a =
[45 51 54 114 62 147]
[120 65 134 67 68 47]
[53 71 46 113 81 152]
[136 122 124 62 89 22]
[102 100 82 99 101 133]
[67 108 42 120 94 138]
[77 72 119 92 74 69]
[121 120 91 103 121 70]
[119 128 111 104 65 91]
Find the largest entry in the first column.
136
The largest entry -> 152
Find the fourth entry in reading order.
114
Find the third entry on the diagonal from the top-right corner.
113
The entry in the bottom-left corner is 119
The entry just left of the smallest entry is 89
Find the first entry in the row that holds the largest entry.
53
The second entry from the end, reading row by row -> 65
Find the entry just left of 101.
99
Find the third entry from the end, reading row by row.
104
Find the entry just left of the largest entry.
81
Find the entry just left of 70.
121
Find the entry directly above the largest entry.
47
The 1st entry in reading order: 45
The 2nd entry, reading row by row -> 51
The bottom entry of the column that holds the smallest entry is 91
The minimum: 22
The second entry on the diagonal from the top-right corner -> 68
Find the entry directly above 46.
134
